Below are the code and all the weights of a small trained network. Each question names an input and a class and asks about switching units off, where a switched-off unit gives its printed mean instead of its output.

import numpy as np


def w(rows, s, z=0):
    codes = np.array(rows[::2]) - 128.0
    scale = np.full(codes.shape[1], s)
    scale[-1] = z or s
    return codes * scale


def f(y):
    return y / 2 * (1 + np.tanh(0.7978845608 * (y + 0.044715 * y**3)))


def log_softmax(a):
    a = a - a.max(-1, keepdims=True)
    return a - np.log(np.exp(a).sum(-1, keepdims=True))


def net(x, mask):
    res = np.array(x, float).reshape(1, 5) / 4 @ E
    y = f(res @ A[0][:, :-1].T + A[0][:, -1])
    res = res + np.where(mask, y, B[0][:, -1]) @ B[0][:, :-1]
    return log_softmax(res[-1] @ U[:, :-1].T + U[:, -1])


A, B = {}, {}
E = w([
[80,154,5,162,162,67],'x0',
[54,152,201,207,100,137],'x1',
[93,54,127,118,191,142],'x2',
[148,46,172,141,39,108],'x3',
[161,111,110,31,130,23],'x4',
],0.012)
A[0] = w([
[142,84,97,132,147,51,164],'n1',
[108,198,132,187,121,158,73],'n2',
[131,108,214,111,163,141,170],'n3',
[4,159,132,246,125,161,95],'n4',
[222,76,151,45,48,154,164],'n5',
[126,25,118,94,90,117,219],'n6',
[133,211,86,133,122,44,115],'n7',
[63,147,171,184,166,150,115],'n8',
[151,146,35,48,167,146,255],'n9',
[136,172,90,125,94,166,193],'n10',
],0.012,0.0045)
B[0] = w([
[95,56,86,47,116,64,182],'n1',
[97,81,172,172,117,182,189],'n2',
[155,167,88,72,205,79,174],'n3',
[100,118,170,220,118,255,251],'n4',
[208,121,177,88,45,99,222],'n5',
[146,115,231,116,146,44,194],'n6',
[128,115,64,72,172,244,194],'n7',
[106,232,69,118,157,174,196],'n8',
[90,101,131,123,197,69,226],'n9',
[84,86,187,192,168,109,164],'n10',
],0.0096,0.018)
U = w([
[106,88,186,176,162,96,132],'0',
[164,102,171,110,120,65,192],'1',
[100,147,125,184,100,167,44],'2',
[139,103,66,69,126,104,64],'3',
[252,168,137,124,67,140,72],'4',
[113,156,106,119,244,114,253],'5',
],0.013,0.0042)

Each question gives the input, the list of numbers given to net, and the class t.
The units are the neurons (one row each of A and B). Each row of codes is followed by its name. A weight is (code - 128) times the scale printed after its matrix; where a second scale follows, it is the last column's (A, B and U).
mask holds one flag per neuron, in row order. A switched-off neuron (its flag False) gives its mean, the last column of its row in B, instead of its output. The means were averaged over made-up inputs and are rounded, as every weight is.
A unit's drop is (log p(t) with every unit on - log p(t) with that unit switched off) / (log p(t) with every unit on - log p(t) with every unit switched off).
The circuit of an input: a set's keep is (log p(t) with only the set's units on - log p(t) with every unit switched off) / (log p(t) with every unit on - log p(t) with every unit switched off). Starting from all 10 units, units are removed one at a time, each time the one whose removal leaves the highest keep (on an exact tie, the one counted first), for as long as the keep stays at least 0.8.
circuit, biggest first: the units of the circuit, biggest drop first
unit that matters most: the unit with the biggest drop
k most important neurons: the k neurons with the biggest drops, biggest first
drop when u is switched off: that unit's drop, to one decimal
input [-8,-4,2,-6,4], class 1: circuit, biggest first	[n5; n9]
input [4,-6,2,5,8], class 1: circuit, biggest first	[n6]
input [4,0,-5,1,6], class 3: circuit, biggest first	[n1; n7]
input [-1,-7,5,6,-6], class 1: 2 most important neurons	[n6; n4]
input [1,7,-7,-2,6], class 2: 2 most important neurons	[n9; n3]
input [8,-4,4,4,3], class 3: 2 most important neurons	[n1; n4]
input [-2,5,-1,-1,4], class 5: 2 most important neurons	[n5; n4]
input [0,2,-6,3,7], class 4: 4 most important neurons	[n9; n5; n7; n10]
input [5,5,-4,5,5], class 3: circuit, biggest first	[n7; n4]
input [-3,-3,1,6,-8], class 4: circuit, biggest first	[n9; n5]
input [1,3,-8,5,7], class 4: 2 most important neurons	[n9; n5]
input [-2,1,3,7,-7], class 2: 3 most important neurons	[n9; n4; n8]
input [-3,-2,4,-2,-6], class 2: 4 most important neurons	[n9; n6; n1; n7]
input [-4,-4,0,5,-6], class 4: circuit, biggest first	[n5]
input [-2,-8,-7,1,7], class 1: 3 most important neurons	[n5; n9; n6]
input [-4,4,6,7,-6], class 2: 2 most important neurons	[n8; n4]
input [6,1,3,-2,5], class 3: 4 most important neurons	[n1; n4; n8; n10]
input [2,-5,6,8,-2], class 1: drop when n2 is switched off	0.0
input [7,4,3,-5,-3], class 2: drop when n4 is switched off	0.4
input [-2,6,4,-5,-6], class 2: unit that matters most	n4
input [-5,2,-4,0,8], class 4: drop when n9 is switched off	0.7
input [6,4,4,7,6], class 1: drop when n6 is switched off	1.3
